Below is a small trained network, with its code and all its weights. Each question gives an input and a target symbol and asks what happens when units are switched off, that is, made to give their printed mean instead of their output.

import numpy as np


def w(rows, s, z=0):
    codes = np.array(rows[::2]) - 128.0
    scale = np.full(codes.shape[1], s)
    scale[-1] = z or s
    return codes * scale


def f(y):
    return np.maximum(y, 0)


def softmax(a):
    e = np.exp(a - a.max(-1, keepdims=True))
    return e / e.sum(-1, keepdims=True)


def log_softmax(a):
    a = a - a.max(-1, keepdims=True)
    return a - np.log(np.exp(a).sum(-1, keepdims=True))


def net(x, mask):
    ids = ['αδεζλμπ'.index(c) for c in x.split()]
    T = len(ids)
    res = E[ids] + P[:T]
    u = 0
    for l in range(2):
        r = res
        for j in range(2):
            rows = slice(2 * j, 2 * j + 2)
            q, k, v = (r @ M[l][rows].T for M in (Q, K, V))
            z = softmax(np.where(np.tri(T) > 0, q @ k.T / 2**0.5, -1e9)) @ v
            o = O[l][rows]
            res = res + np.where(mask[u + j], z, o[:, -1]) @ o[:, :-1]
        u += 2
        y = f(res @ A[l][:, :-1].T + A[l][:, -1])
        res = res + np.where(mask[u : u + 8], y, B[l][:, -1]) @ B[l][:, :-1]
        u += 8
    return log_softmax(res[-1] @ U[:, :-1].T + U[:, -1])


Q, K, V, O, A, B = {}, {}, {}, {}, {}, {}
E = w([
[73,181,222],'α',
[50,172,183],'δ',
[215,129,142],'ε',
[122,105,32],'ζ',
[152,134,222],'λ',
[10,197,116],'μ',
[201,69,60],'π',
],0.011)
P = w([
[166,61,165],'0',
[208,188,193],'1',
[98,14,127],'2',
[164,192,212],'3',
[109,1,134],'4',
[199,181,80],'5',
],0.012)
Q[0] = w([
[237,106,137],'0.h0',
[254,47,245],'0.h0',
[144,165,107],'0.h1',
[238,144,173],'0.h1',
],0.0081)
K[0] = w([
[126,83,149],'0.h0',
[101,100,6],'0.h0',
[125,139,103],'0.h1',
[63,158,136],'0.h1',
],0.014)
V[0] = w([
[177,122,183],'0.h0',
[120,145,203],'0.h0',
[19,166,213],'0.h1',
[205,2,198],'0.h1',
],0.0089)
O[0] = w([
[202,71,147,200],'0.h0',
[255,87,109,194],'0.h0',
[103,207,6,194],'0.h1',
[251,82,55,254],'0.h1',
],0.0073,0.0041)
A[0] = w([
[121,163,121,2],'0.n0',
[109,11,2,88],'0.n1',
[153,218,123,104],'0.n2',
[94,66,32,45],'0.n3',
[112,63,32,106],'0.n4',
[159,84,134,25],'0.n5',
[207,149,84,6],'0.n6',
[80,197,146,52],'0.n7',
],0.0076,0.0082)
B[0] = w([
[20,195,200,128],'0.n0',
[40,126,145,253],'0.n1',
[46,123,83,195],'0.n2',
[145,254,126,152],'0.n3',
[191,169,170,203],'0.n4',
[173,36,244,146],'0.n5',
[106,72,65,153],'0.n6',
[231,71,182,142],'0.n7',
],0.008,0.0051)
Q[1] = w([
[196,82,137],'1.h0',
[227,148,133],'1.h0',
[155,127,116],'1.h1',
[125,246,245],'1.h1',
],0.011)
K[1] = w([
[79,64,139],'1.h0',
[129,164,149],'1.h0',
[107,250,111],'1.h1',
[94,186,213],'1.h1',
],0.011)
V[1] = w([
[136,171,111],'1.h0',
[73,98,162],'1.h0',
[92,5,174],'1.h1',
[28,146,102],'1.h1',
],0.014)
O[1] = w([
[87,116,162,103],'1.h0',
[209,77,1,110],'1.h0',
[67,110,20,155],'1.h1',
[227,21,101,11],'1.h1',
],0.0099,0.011)
A[1] = w([
[107,112,99,29],'1.n0',
[90,108,251,229],'1.n1',
[159,178,183,142],'1.n2',
[54,178,167,254],'1.n3',
[79,190,136,46],'1.n4',
[204,163,174,79],'1.n5',
[117,144,213,170],'1.n6',
[141,174,208,56],'1.n7',
],0.011,0.0071)
B[1] = w([
[29,170,171,141],'1.n0',
[176,177,104,206],'1.n1',
[34,144,64,188],'1.n2',
[208,73,130,251],'1.n3',
[141,79,255,189],'1.n4',
[2,114,177,168],'1.n5',
[180,160,88,191],'1.n6',
[36,74,44,182],'1.n7',
],0.007,0.021)
U = w([
[121,207,145,207],'α',
[171,180,129,236],'δ',
[44,56,216,18],'ε',
[102,73,92,73],'ζ',
[113,88,229,87],'λ',
[174,2,133,176],'μ',
[32,72,138,2],'π',
],0.0083,0.0079)

Each question gives the input, a string of symbols that net reads in full, and the target symbol t.
The units are the heads (2 rows each of Q, K, V and O) and the neurons (one row each of A and B). Each row of codes is followed by its name. A weight is (code - 128) times the scale printed after its matrix; where a second scale follows, it is the last column's (O, A, B and U).
mask holds one flag per unit, layer by layer, with each layer's heads first. A switched-off unit (its flag False) gives its mean, the last column of its rows in O or B, instead of its output. The means were averaged over made-up inputs and are rounded, as every weight is.
A unit's drop is (log p(t) with every unit on - log p(t) with that unit switched off) / (log p(t) with every unit on - log p(t) with every unit switched off).
The circuit of an input: a set's keep is (log p(t) with only the set's units on - log p(t) with every unit switched off) / (log p(t) with every unit on - log p(t) with every unit switched off). Starting from the 12 units with the biggest drops (on a tie, the unit counted first), units are removed one at a time, each time the one whose removal leaves the highest keep (on an exact tie, the one counted first), for as long as the keep stays at least 0.8.
circuit, biggest first: the units of the circuit, biggest drop first
top k neurons: the k neurons with the biggest drops, biggest first
top k neurons in layer l: the k neurons of layer l with the biggest drops, biggest first
heads that matter: for each layer, one digit per head in row order, 1 if its drop is at least 0.15 and else 0, layers parted by /
input ζ π α δ δ, target ζ: top 3 neurons	1.n4; 1.n5; 0.n3
input π δ ε λ λ, target π: circuit, biggest first	1.h1; 0.h1
input δ δ π, target δ: top neuron in layer 0	0.n3
input π μ λ, target π: heads that matter	01 / 11
input α δ δ ζ ε, target α: circuit, biggest first	0.h1; 1.n4; 1.n3
input δ δ λ ε δ, target δ: top 3 neurons in layer 0	0.n4; 0.n2; 0.n6
input ε δ δ, target ε: heads that matter	01 / 01
input ε μ ε λ ε, target ε: top 2 neurons in layer 0	0.n6; 0.n1
input μ μ π μ λ, target μ: circuit, biggest first	1.h1; 0.n1
input π π π μ ε, target π: circuit, biggest first	0.h1; 1.h1
input π ε π ε δ, target π: heads that matter	11 / 11
input ε μ λ, target ε: heads that matter	01 / 01
input ε ε μ, target ε: circuit, biggest first	1.h1; 1.n4; 0.h1
input μ π α, target μ: circuit, biggest first	0.h1; 1.h1
input μ δ α, target μ: circuit, biggest first	1.h1
input π δ δ μ α, target π: heads that matter	01 / 11
input λ ε μ, target λ: top 2 neurons	1.n4; 1.n3
input ε π δ, target ε: circuit, biggest first	1.h1; 0.h1; 1.n4
input ζ λ λ λ δ, target ζ: circuit, biggest first	1.h1; 0.h0; 0.h1
input α π π, target α: heads that matter	00 / 01
input ζ μ μ, target ζ: heads that matter	11 / 11
input λ ε μ α α, target λ: heads that matter	11 / 01
input α δ δ π ε, target α: heads that matter	01 / 01
input μ μ λ ε δ, target μ: circuit, biggest first	1.h1; 0.h1
